Nearest point in the smallest flat space through zero that holds the last named rows
In the rows, zero is written as 128.
Difa (2 x 25)
[[164 101  74 106 103 143  97  92 199 145  94 139 102 123 123 141 149 171
  216 119 159 158 158  71 131]
 [142 112  76 144 107 137 101  83 174 137 121 124 138 117 126 121 141 146
  143 121 148 111 147 147 161]]
New rows
[143 125 185  98 133  88 132 160 144 147 106  82 169 128 158 151 104  93
 115 143 120 159 121  71 134] -> [125 134 155 112 138 124 142 154 108 125 127 133 116 135 128 135 123 123
 134 131 119 146 120 104 105]
[143 104  60 128  90 159  86  62 155 130 104 139 132 127 112 131 120 164
 161 113 161 116 133 172 143] -> [146 109  69 143 104 139  97  78 183 139 117 125 136 116 125 122 144 151
 152 120 152 113 151 142 163]

gavig (3 x 25)
[[184 161 148 119 146 119 145 103 123 117 133 131 119 157 134 123 125 172
  127 100 135  98 159 150 102]
 [102  78 124 158  81 152 109 142 121 134 116 124 150 119  71 103 134  93
   81 179 115 164  86 116 143]
 [145 173 141 147 111 202 157 178 131 131 107  95 112 160  56 115  98 154
   54 155 154 144  92 177 168]]
New rows
[ 96 143  95 113 162 109 156 161 118 129 120 144 123 149 166 132  95 167
 161  90 164 113 158 121 169] -> [116 167 120 107 160 127 142 145 140 131 132 122 108 123 167 156 117 137
 161 102 143 117 140 135 142]
[ 85 161 110 109 169 131 125 145 135 132 154 108 100  97 178 191 113 107
 155 103 144 141 114 107 144] -> [ 81 154 106 106 159 127 134 159 146 137 131 121 109 103 178 166 118 113
 175 109 140 130 128 122 157]
[137  77 123 114 106  79 124  61  70 154 105 130 130 118 151 136 165 125
 169 178 137  92 136 146 116] -> [136  93 130 128 122  93 110  92 119 123 137 147 145 121 142 119 147 119
 145 124 109 121 144 105  98]

Div (3 x 25)
[[ 90 120  97 167 148 107 121 131 191 120 147 115 127 140  97 112 159 101
  112  95 138 109 128 135  88]
 [ 76 125 131 164 125 117  78 115 111  81 158  74 166 104 127 100 182 101
  115  96 178 114 100 128 136]
 [125 143  95 131 133 196 123 128  39  64  93 140  95 151 152  92  85 114
  161 162 126 124 112 147 127]]
New rows
[ 99 117 154  74 134 184 138 157  92 143  85 109  99 159 134  86 110 149
 144  87 145  97 137 148 168] -> [135 134 125 121 125 151 128 127  90 111 115 133 119 132 141 121 110 129
 140 144 126 131 123 132 136]
[142 117 153 145 163 118 138 104 146 127 130 116 157 121 117 136 213 145
 126 138 109 114 124  58 151] -> [124 123 148 128 121 102 119 124 147 144 145 113 150 111 124 139 152 133
 115 113 139 130 128 119 138]

maro (4 x 25)
[[154 117 181 186  92 119 122 129 129 151 127 146 135 174 114 143 127 125
  147 123 150 115 140 130 121]
 [142 132 137 132 116 133 133 132 124 155 124 122 124 151 155 141 130 137
  103 143 131 140 153 146  59]
 [131 128 149 168 134 127 140 177 130 111 132 160 146 125 164 137 148 148
   96 138 150 145 138 124  98]
 [110 144 126 153 124 111 135 115 120 110 114 118 149 120 113 100 113 148
  147 107 145 108  82 120 175]]
New rows
[140 138 146 113 108 141 117  90 149 185 161 142  81 158 177 146 125  82
 133 158  88 165 192 129  57] -> [160 110 137  96 114 147 115 119 134 176 139 124  95 162 136 164 135 100
 116 152 105 144 189 149  55]
[164 128 159 191 108 115 100 148 112 164 129 128 147 159 138 142 128 128
 134 131 176 132 121 118  85] -> [148 128 172 186  98 119 131 138 125 149 122 141 141 168 137 138 128 141
 126 129 154 123 138 136  94]
[108 121 143 127 130  94 112 157 144  93 116 156 181 143 103 153 116 116
 154 137 146 113  95  67 210] -> [121 117 144 160 134 118 123 143 135  93 136 157 142 113 100 121 134 121
 156 110 140 114 104 102 207]

runi (3 x 25)
[[145 105  76  83 150 149 126 120  73 121 137  98 115 152 124 135 170 155
  143 153 103 135 101 101 101]
 [150 156 139  73  73 103  88 123 159 168  66 175  81 144 130 135 168  77
   95 147 134 118 146  95 151]
 [197 149  94  59  76 121  96 126 135 120  59 141  99 168 117 167 188  83
  125 142 132 156  86  79 159]]
New rows
[172 100  93 111 124 173 179 140 142  98 126 127 123 142  96 123 113 136
 146  88 105 111  85 166  48] -> [140 117 105 132 144 142 140 129 107 102 141 103 144 135 123 137 130 145
 147 125 123 143 101 128 122]
[101 135 105 115 106 118  99 116 113 155 104 135 104  92 190 129 175 159
 152 165  74  96 181 121 101] -> [107 120 124  94 134 126 113 118 108 168 131 139  95 131 136 109 152 136
 110 155 110 101 158 114 104]

ser (4 x 25)
[[106 173 135 170 116 107  97 107 129  91 125  88 120 180 156 120  80 132
  113 155 143 123 120 106 160]
 [146 147  90 177 162 126 101  96 193 152 131 176 167 133 114 102  63 129
  120 162  64 109 132  84 175]
 [ 72 163 122 143 153 156 122 113 136 126  92 172 156 133 119 137  76 146
  116 172 118 107 149  77 136]
 [102 163 100 194 159 117  82  45 163 129 135 124 144 168 155 134  96 167
  135 186  95  87 115  60 157]]
New rows
[110 138 156  97 189 165 151 127 128 112 117 131 135 131 125 138 169 133
 158 120 111  99 124 112 105] -> [104 118 128 112 141 147 138 117 115 139 119 144 131 112 125 150 155 147
 139 135 131 116 133 117 102]
[152 158 123 111  94  98 138 137 155 114 146 148 131 135 121  73  54  82
  84 124 111 153 112 151 181] -> [165 147 127 146 112 110 120 167 156 115 129 131 136 141 115  85  60  87
 100 117 115 152 133 146 175]

viza (3 x 25)
[[156 117 148  97 111  94 122 112 168 152 140 115 136 148 141 153  73 117
  151 118 158 153  88 109  81]
 [152 129 142 113 103  98 120 133 161 154 148 124 124 139 149 149  93  99
  135 105 142 135 103 133  94]
 [143 106 147  82 143 102 138  72 154 144 126 104 138 155 117 161  63 145
  178 162 167 169  88  68  77]]
New rows
[106 108 143 130 156 120 122 144  95 106 104 126 121 104  97  99 119 120
 109 128 172 141 147 197 131] -> [124 127 124 137 128 139 124 137 121 115 119 132 137 122 125 112 144 140
 116 123 124 125 134 136 144]
[106 149 152  89 151 108 139  78 150 135 110 123 139 152  96 149  97 168
 152 172 189 159  67  98  99] -> [135 106 140  94 147 117 136  81 141 130 116 109 144 147 112 144  85 157
 166 161 159 163 100  76  97]
[134 151 110 102  98 162 145 122  92 113 112 127 177 101 141 209 178 155
  61  69 128  78 111 146 123] -> [129 131 124 142 117 136 118 151 126 119 124 136 136 120 134 110 146 130
 107 107 121 120 134 150 144]

Gefi (3 x 25)
[[119  95 105 144 110  89 122  91 118 177 124 107 159 127 118 103 151 159
  128 101  99 161 138 116  99]
 [126 112 136 129 109 110 119 108 115 178 122 100 161 147 124 123 146 156
  129  91 116 160 126  88 110]
 [115  68  87 160 121  65 119  72 127 182 129 109 174 125 108  89 158 162
  127 100  88 171 145 134  92]]
New rows
[105 147  93  80 111 101 137 149  62 133  88 128  76  76 145 144 119 141
 136 124  33 131 117 141 110] -> [117 159  93 121  76 132 143 126  95 142 112 125  88  79 142 107 132 147
 129 140 101 117 142 130 103]
[119 145  99 107  95  96 163 120  63 134  95 110 136  63 138 115 149 175
 115 157  66 151 164 112 105] -> [114 143  86 128  72 116 140 110  93 162 111 116 104  82 137  98 142 159
 129 128  91 132 145 123  92]
[ 54 161 112 135  83  82  95 137 132 151  82 148 103 101 129 167 116 130
 131 134 138 121  85  99 133] -> [125 148 124 119 101 137 134 132 110 139 119 122 112 114 137 125 129 138
 129 127 121 125 130 115 119]

bizol (3 x 25)
[[ 98  68 137 190 143 125 178 117 188 183 157 112 128  71 111  49 164 125
   80  94 116 147 103  91 190]
 [ 61  78 129 169 138  99 181  82 194 167 114  83 110  98  94  97 141 150
   79 148 107 166 104  97 146]
 [ 88  93 117 152 152 108 172 119 171 149 143  95 132  99 116  87 138 126
   99 119 129 140  74 112 155]]
New rows
[166 172 125 103 135 160 146 147 129 123 147 128 151 140 165 123 117  97
 153  77 133 136 124 153  90] -> [154 146 121 111 134 138 113 156 103 110 146 142 143 135 146 129 123 111
 148 109 144 107 115 142 129]
[146 155  87 101 143 113 139 157  91 101 140 139 136 123 141 154  85  98
 141 157 112 104  86 137 116] -> [133 151 108  95 143 120 122 148 107  97 134 121 142 146 142 146 110 116
 150 129 148 111  90 149 111]

fen (3 x 25)
[[ 78  87 152 144 129 144 178 163 164 115 122 164 190 162 120 150 132 152
  160 205 148 117 102  99  86]
 [136 124 154 133 140 147 111 106 127 162 134 148 141 170 112 125 151 151
   92 108 170 144  86 126 118]
 [127 127 126 160 133 127 128 150 125 159 162 113 130  74 177 136 109 166
  124 132  83 126 138 159 137]]
New rows
[107 133 107 123 127 114 132 139 156 119 117 129 118  96 130 148 122 107
 148 173  79 114 190 113 154] -> [116 128 108 125 118 113 147 150 132  97 122 114 122  95 141 133 109 110
 162 152  94 113 162 127 133]
[147 140 140 121 144 113  64  98 117 141 135 173 162 169 110 100 137 105
  50 120 145 139 105 122 137] -> [147 135 143 121 136 139 103  97 119 151 126 138 123 165 106 118 149 132
  93  93 167 144  99 126 128]

vulur (3 x 25)
[[108 153 151 161 119  83 105  46 146 188 185 158 125  51  78 104 161 203
  127 134 143 130 154 150  81]
 [125 152 129 138 128 120 100  93 129 155 174 141 138 118  85 116 151 157
  148 127 128 122 127 128 118]
 [109 121 164 136 136 100 141 115 158 170  96 152 104  81 144 136 154 167
  107 118 145 143 151 147 116]]
New rows
[102 190 194 131 146 128 127 131 150 162 167 157 149 113  47 146 188 157
 100 149 130 125 123 135 114] -> [118 153 146 134 140 116 100  99 144 179 155 155 129 114  90 126 173 171
 148 115 133 128 130 131 126]
[104 144 132  98 163 127 123 144  95 128 119 168 127 171 111 167 116 150
 170 112 139 126 145 133 170] -> [130 137 133 115 145 142 114 148 134 143 120 137 130 160 120 140 154 127
 148 111 125 127 115 118 154]

Puna (2 x 25)
[[111 111 105  90 187 160 183 190  91 138 116 207 124 143  52  57 125 130
  170 105 113 133 116 139 114]
 [153 145 148 152  94 107  93  79 158 117 148  71 127 116 185 183 120 125
  105 143 147 129 135 115 140]]
New rows
[117 119 116  76 147 145 153 118  92 176 116 143 132 122  72 101 126 117
 156  66 104 168  77 128  77] -> [120 120 116 108 159 145 157 160 109 133 123 169 126 136  89  91 126 129
 151 116 121 131 122 133 121]
